Below are the code and all the weights of a small trained network. Each question names an input and a class and asks about switching units off, where a switched-off unit gives its printed mean instead of its output.

import numpy as np


def w(rows, s, z=0):
    codes = np.array(rows[::2]) - 128.0
    scale = np.full(codes.shape[1], s)
    scale[-1] = z or s
    return codes * scale


def f(y):
    return y / 2 * (1 + np.tanh(0.7978845608 * (y + 0.044715 * y**3)))


def log_softmax(a):
    a = a - a.max(-1, keepdims=True)
    return a - np.log(np.exp(a).sum(-1, keepdims=True))


def net(x, mask):
    res = np.array(x, float).reshape(1, 6) / 4 @ E
    y = f(res @ A[0][:, :-1].T + A[0][:, -1])
    res = res + np.where(mask, y, B[0][:, -1]) @ B[0][:, :-1]
    return log_softmax(res[-1] @ U[:, :-1].T + U[:, -1])


A, B = {}, {}
E = w([
[204,190,29,100,71,172,147,94],'x0',
[143,149,53,161,150,85,8,148],'x1',
[197,118,170,64,234,116,119,76],'x2',
[208,61,133,160,124,172,122,203],'x3',
[138,233,179,165,190,136,168,181],'x4',
[180,142,172,109,60,1,148,159],'x5',
],0.01)
A[0] = w([
[97,43,138,127,113,106,96,96,64],'neuron 0',
[131,95,157,90,113,147,174,125,116],'neuron 1',
[137,153,101,139,143,111,84,147,83],'neuron 2',
[149,160,164,157,73,90,121,132,92],'neuron 3',
[150,144,131,101,188,107,113,109,141],'neuron 4',
[85,66,174,147,165,109,111,151,135],'neuron 5',
[80,100,179,157,163,89,105,171,76],'neuron 6',
[88,125,105,212,53,127,144,167,193],'neuron 7',
[70,152,136,90,125,108,122,68,98],'neuron 8',
[183,132,146,94,151,82,126,117,69],'neuron 9',
[117,68,83,110,92,108,130,91,20],'neuron 10',
[144,90,109,90,95,59,153,125,71],'neuron 11',
[166,129,125,92,193,116,134,102,48],'neuron 12',
[38,209,106,118,135,63,126,60,75],'neuron 13',
[177,124,134,72,195,116,121,99,34],'neuron 14',
[182,197,105,125,89,159,131,82,87],'neuron 15',
[139,252,148,196,201,125,167,207,2],'neuron 16',
[149,143,117,162,132,118,61,109,128],'neuron 17',
[129,147,89,132,151,88,80,151,113],'neuron 18',
[154,152,148,129,101,70,119,138,84],'neuron 19',
[125,45,108,99,90,133,74,68,41],'neuron 20',
[44,176,107,179,67,139,136,193,21],'neuron 21',
[185,117,125,170,135,138,45,166,119],'neuron 22',
[200,143,85,108,116,169,138,156,130],'neuron 23',
[205,56,125,130,157,137,125,164,96],'neuron 24',
[192,77,129,196,122,163,152,201,102],'neuron 25',
[70,142,84,181,197,218,100,86,69],'neuron 26',
[123,178,109,170,167,92,81,140,102],'neuron 27',
[74,100,161,171,170,105,124,137,75],'neuron 28',
[168,166,100,140,101,152,125,107,66],'neuron 29',
[151,153,97,113,119,161,130,114,60],'neuron 30',
[121,114,80,125,141,92,72,111,135],'neuron 31',
[162,157,117,104,110,106,139,129,45],'neuron 32',
[122,161,107,154,148,115,65,139,101],'neuron 33',
[95,138,102,167,160,182,114,121,75],'neuron 34',
[159,168,123,125,107,17,139,167,129],'neuron 35',
[177,142,69,66,127,137,157,124,134],'neuron 36',
[109,128,139,106,128,151,191,116,106],'neuron 37',
[92,110,88,118,164,192,120,109,75],'neuron 38',
[145,183,106,121,69,161,137,98,77],'neuron 39',
[171,128,177,91,187,127,120,125,146],'neuron 40',
[120,163,113,125,126,117,128,56,63],'neuron 41',
[127,116,170,105,101,170,201,139,138],'neuron 42',
],0.014,0.0053)
B[0] = w([
[123,111,88,137,152,89,142,113,197],'neuron 0',
[153,147,142,141,93,134,143,96,173],'neuron 1',
[125,149,145,122,116,113,142,105,167],'neuron 2',
[143,92,148,91,146,139,128,133,182],'neuron 3',
[100,121,106,107,102,162,102,97,183],'neuron 4',
[107,157,123,142,113,62,117,166,217],'neuron 5',
[103,148,114,125,114,47,121,190,211],'neuron 6',
[102,121,113,98,122,168,98,97,246],'neuron 7',
[160,150,142,176,146,147,100,117,194],'neuron 8',
[119,117,135,102,151,153,119,120,174],'neuron 9',
[113,102,86,140,161,130,148,111,178],'neuron 10',
[167,85,139,109,168,143,152,150,184],'neuron 11',
[86,123,118,78,76,154,89,118,173],'neuron 12',
[167,158,166,197,152,166,64,135,241],'neuron 13',
[61,130,117,80,96,163,90,112,186],'neuron 14',
[104,151,117,127,129,60,132,182,199],'neuron 15',
[164,78,9,155,196,119,165,78,235],'neuron 16',
[109,142,164,132,108,129,167,101,182],'neuron 17',
[120,142,158,117,90,135,171,107,187],'neuron 18',
[159,92,159,93,148,129,140,166,181],'neuron 19',
[155,112,71,142,155,123,147,86,212],'neuron 20',
[75,108,113,64,77,162,76,84,228],'neuron 21',
[141,164,152,158,107,147,142,111,196],'neuron 22',
[99,142,126,152,125,81,110,177,188],'neuron 23',
[141,143,130,153,145,161,95,124,188],'neuron 24',
[167,153,152,165,136,177,69,127,203],'neuron 25',
[168,87,169,92,154,143,138,165,245],'neuron 26',
[141,145,137,141,94,112,161,94,195],'neuron 27',
[106,139,117,131,104,63,131,164,193],'neuron 28',
[97,130,134,134,134,78,129,132,168],'neuron 29',
[137,134,128,120,129,83,120,134,159],'neuron 30',
[131,163,119,132,113,140,167,113,199],'neuron 31',
[139,116,136,132,126,103,126,147,152],'neuron 32',
[135,135,148,129,91,128,156,117,186],'neuron 33',
[141,102,166,98,135,143,150,158,185],'neuron 34',
[149,100,171,104,163,164,144,159,233],'neuron 35',
[113,135,119,139,114,74,116,140,190],'neuron 36',
[155,150,135,127,87,118,159,112,170],'neuron 37',
[159,91,169,98,165,133,158,185,195],'neuron 38',
[118,137,117,124,117,87,113,152,187],'neuron 39',
[110,124,117,117,120,140,117,114,195],'neuron 40',
[128,133,131,161,141,121,102,133,171],'neuron 41',
[147,171,160,140,84,129,167,86,197],'neuron 42',
],0.015,0.014)
U = w([
[168,55,202,54,169,151,172,199,91],'0',
[60,104,113,50,88,171,65,102,92],'1',
[95,143,121,153,115,49,125,209,106],'2',
[152,78,37,169,179,131,189,93,255],'3',
[168,150,183,234,142,173,47,140,139],'4',
[141,171,190,144,61,140,247,88,78],'5',
[113,149,157,178,132,197,128,163,233],'6',
],0.013,0.0049)

Each question gives the input, the list of numbers given to net, and the class t.
The units are the neurons (one row each of A and B). Each row of codes is followed by its name. A weight is (code - 128) times the scale printed after its matrix; where a second scale follows, it is the last column's (A, B and U).
mask holds one flag per neuron, in row order. A switched-off neuron (its flag False) gives its mean, the last column of its row in B, instead of its output. The means were averaged over made-up inputs and are rounded, as every weight is.
A unit's drop is (log p(t) with every unit on - log p(t) with that unit switched off) / (log p(t) with every unit on - log p(t) with every unit switched off).
The circuit of an input: a set's keep is (log p(t) with only the set's units on - log p(t) with every unit switched off) / (log p(t) with every unit on - log p(t) with every unit switched off). Starting from the 12 units with the biggest drops (on a tie, the unit counted first), units are removed one at a time, each time the one whose removal leaves the highest keep (on an exact tie, the one counted first), for as long as the keep stays at least 0.8.
circuit, biggest first: the units of the circuit, biggest drop first
top k neurons: the k neurons with the biggest drops, biggest first
drop of u: that unit's drop, to one decimal
input [8,0,-3,-1,-5,-7], class 2: top 2 neurons => (neuron 15; neuron 23)
input [8,4,-3,5,-8,1], class 2: circuit, biggest first => (neuron 23)
input [-1,6,7,7,4,3], class 1: top 3 neurons => (neuron 14; neuron 13; neuron 12)
input [2,-2,1,8,7,1], class 4: top 2 neurons => (neuron 25; neuron 24)
input [-1,6,-2,5,-1,1], class 5: top 2 neurons => (neuron 13; neuron 18)
input [-5,6,0,5,-6,-7], class 0: top 3 neurons => (neuron 26; neuron 38; neuron 16)
input [-2,8,-8,2,6,-2], class 1: top 3 neurons => (neuron 21; neuron 7; neuron 42)
input [3,-3,8,8,-4,-6], class 1: top 3 neurons => (neuron 14; neuron 12; neuron 13)
input [3,7,-2,2,-7,0], class 3: top 4 neurons => (neuron 20; neuron 10; neuron 42; neuron 0)
input [-4,-7,6,-5,-4,-6], class 5: top 2 neurons => (neuron 42; neuron 37)
input [1,4,6,7,2,-3], class 4: top 2 neurons => (neuron 25; neuron 21)
input [-6,-5,3,-6,-6,-1], class 2: top 2 neurons => (neuron 16; neuron 5)
input [-8,1,-8,4,2,4], class 1: top 2 neurons => (neuron 21; neuron 7)
input [6,-3,-3,3,-6,1], class 2: top 2 neurons => (neuron 16; neuron 23)
input [4,0,-1,-5,7,-1], class 3: circuit, biggest first => (neuron 16)
input [6,-8,5,-8,-3,-5], class 4: top 2 neurons => (neuron 13; neuron 8)
input [5,-6,0,4,5,-5], class 5: drop of neuron 20 => 0.6
input [0,-5,3,-7,3,5], class 4: drop of neuron 13 => 0.5
input [-1,-2,-6,6,1,-3], class 1: drop of neuron 21 => 1.8
input [-8,8,8,6,-7,-4], class 1: circuit, biggest first => (neuron 14)
input [3,-5,0,-5,6,3], class 3: drop of neuron 16 => 1.5
